Here is a tiny trained network, its code and every weight. The questions are about switching its units off for an input and a class, where a switched-off unit gives its printed mean instead of its output.

import numpy as np


def w(rows, s, z=0):
    codes = np.array(rows[::2]) - 128.0
    scale = np.full(codes.shape[1], s)
    scale[-1] = z or s
    return codes * scale


def norm(h):
    return h / np.sqrt((h * h).mean(-1, keepdims=True) + 1e-5)


def f(y):
    return np.maximum(y, 0)


def log_softmax(a):
    a = a - a.max(-1, keepdims=True)
    return a - np.log(np.exp(a).sum(-1, keepdims=True))


def net(x, mask):
    res = np.array(x, float).reshape(1, 7) / 4 @ E
    u = 0
    for l in range(3):
        y = f(norm(res) @ A[l][:, :-1].T + A[l][:, -1])
        res = res + np.where(mask[u : u + 4], y, B[l][:, -1]) @ B[l][:, :-1]
        u += 4
    return log_softmax(norm(res)[-1] @ U[:, :-1].T + U[:, -1])


A, B = {}, {}
E = w([
[217,103,150,85,254,141,158,88],'x0',
[83,80,136,155,92,156,200,73],'x1',
[110,41,229,80,179,171,140,124],'x2',
[134,111,184,56,160,101,77,193],'x3',
[102,66,132,155,121,166,193,64],'x4',
[146,142,119,149,116,131,166,102],'x5',
[251,219,67,107,187,71,40,165],'x6',
],0.0033)
A[0] = w([
[133,127,143,109,182,151,134,119,76],'0.n0',
[158,159,138,66,159,104,27,209,42],'0.n1',
[48,40,252,134,113,132,178,121,2],'0.n2',
[169,109,144,118,193,93,176,84,18],'0.n3',
],0.0039,0.0025)
B[0] = w([
[163,129,94,208,101,119,135,58,162],'0.n0',
[116,246,194,80,149,68,15,194,254],'0.n1',
[12,36,167,4,74,234,148,193,232],'0.n2',
[159,145,93,140,212,209,187,70,176],'0.n3',
],0.0034,0.0029)
A[1] = w([
[145,102,114,129,119,117,120,160,58],'1.n0',
[153,107,142,141,125,114,135,144,98],'1.n1',
[108,214,63,234,5,98,180,127,37],'1.n2',
[232,69,131,108,248,117,244,100,5],'1.n3',
],0.0021,0.0023)
B[1] = w([
[115,151,107,106,126,140,189,161,128],'1.n0',
[100,156,160,100,126,99,162,101,128],'1.n1',
[89,66,33,252,23,21,224,4,253],'1.n2',
[233,54,128,170,203,193,182,36,218],'1.n3',
],0.002,0.0013)
A[2] = w([
[85,175,7,234,16,113,143,120,6],'2.n0',
[232,101,130,123,235,166,190,82,14],'2.n1',
[177,194,144,78,165,43,3,236,15],'2.n2',
[186,190,63,162,77,141,125,106,46],'2.n3',
],0.0041,0.002)
B[2] = w([
[171,122,84,156,102,1,167,126,213],'2.n0',
[187,159,104,172,163,174,94,69,194],'2.n1',
[110,192,195,105,139,135,32,243,254],'2.n2',
[82,93,160,132,109,106,146,136,170],'2.n3',
],0.0065,0.0051)
U = w([
[32,38,182,67,79,215,187,128,207],'0',
[157,215,168,89,150,97,7,232,205],'1',
[221,131,117,146,212,198,135,31,2],'2',
[133,133,65,186,47,1,183,107,66],'3',
],0.0088,0.001)

Each question gives the input, the list of numbers given to net, and the class t.
The units are the neurons (one row each of A and B). Each row of codes is followed by its name. A weight is (code - 128) times the scale printed after its matrix; where a second scale follows, it is the last column's (A, B and U).
mask holds one flag per neuron, layer by layer. A switched-off neuron (its flag False) gives its mean, the last column of its row in B, instead of its output. The means were averaged over made-up inputs and are rounded, as every weight is.
A unit's drop is (log p(t) with every unit on - log p(t) with that unit switched off) / (log p(t) with every unit on - log p(t) with every unit switched off).
The circuit of an input: a set's keep is (log p(t) with only the set's units on - log p(t) with every unit switched off) / (log p(t) with every unit on - log p(t) with every unit switched off). Starting from all 12 units, units are removed one at a time, each time the one whose removal leaves the highest keep (on an exact tie, the one counted first), for as long as the keep stays at least 0.8.
units of the circuit, in order: the units of the circuit, biggest drop first
unit that matters most: the unit with the biggest drop
top k neurons: the k neurons with the biggest drops, biggest first
top k neurons in layer l: the k neurons of layer l with the biggest drops, biggest first
drop of u: that unit's drop, to one decimal
input [1,5,5,2,-4,-7,0], class 0: units of the circuit, in order	0.n2, 2.n2
input [-3,8,2,-2,-1,-2,8], class 3: units of the circuit, in order	0.n1, 2.n0
input [5,2,-3,6,2,-2,0], class 2: unit that matters most	0.n3
input [-8,2,4,0,-7,4,-1], class 3: units of the circuit, in order	2.n2, 0.n1
input [2,4,-5,3,-2,-4,-2], class 3: top 2 neurons	0.n1, 0.n2
input [6,2,4,2,-4,6,4], class 2: top 2 neurons in layer 0	0.n3, 0.n0
input [0,1,7,-4,2,-4,7], class 2: top 2 neurons	0.n3, 2.n1
input [-3,-2,4,-6,-6,4,-4], class 0: top 2 neurons	0.n2, 2.n2
input [-8,-8,-2,-3,5,-6,-5], class 3: drop of 2.n0	0.2
input [2,-5,-8,-7,-4,2,-1], class 3: drop of 1.n1	0.0
input [3,3,-3,0,3,-1,-1], class 2: drop of 2.n1	0.1
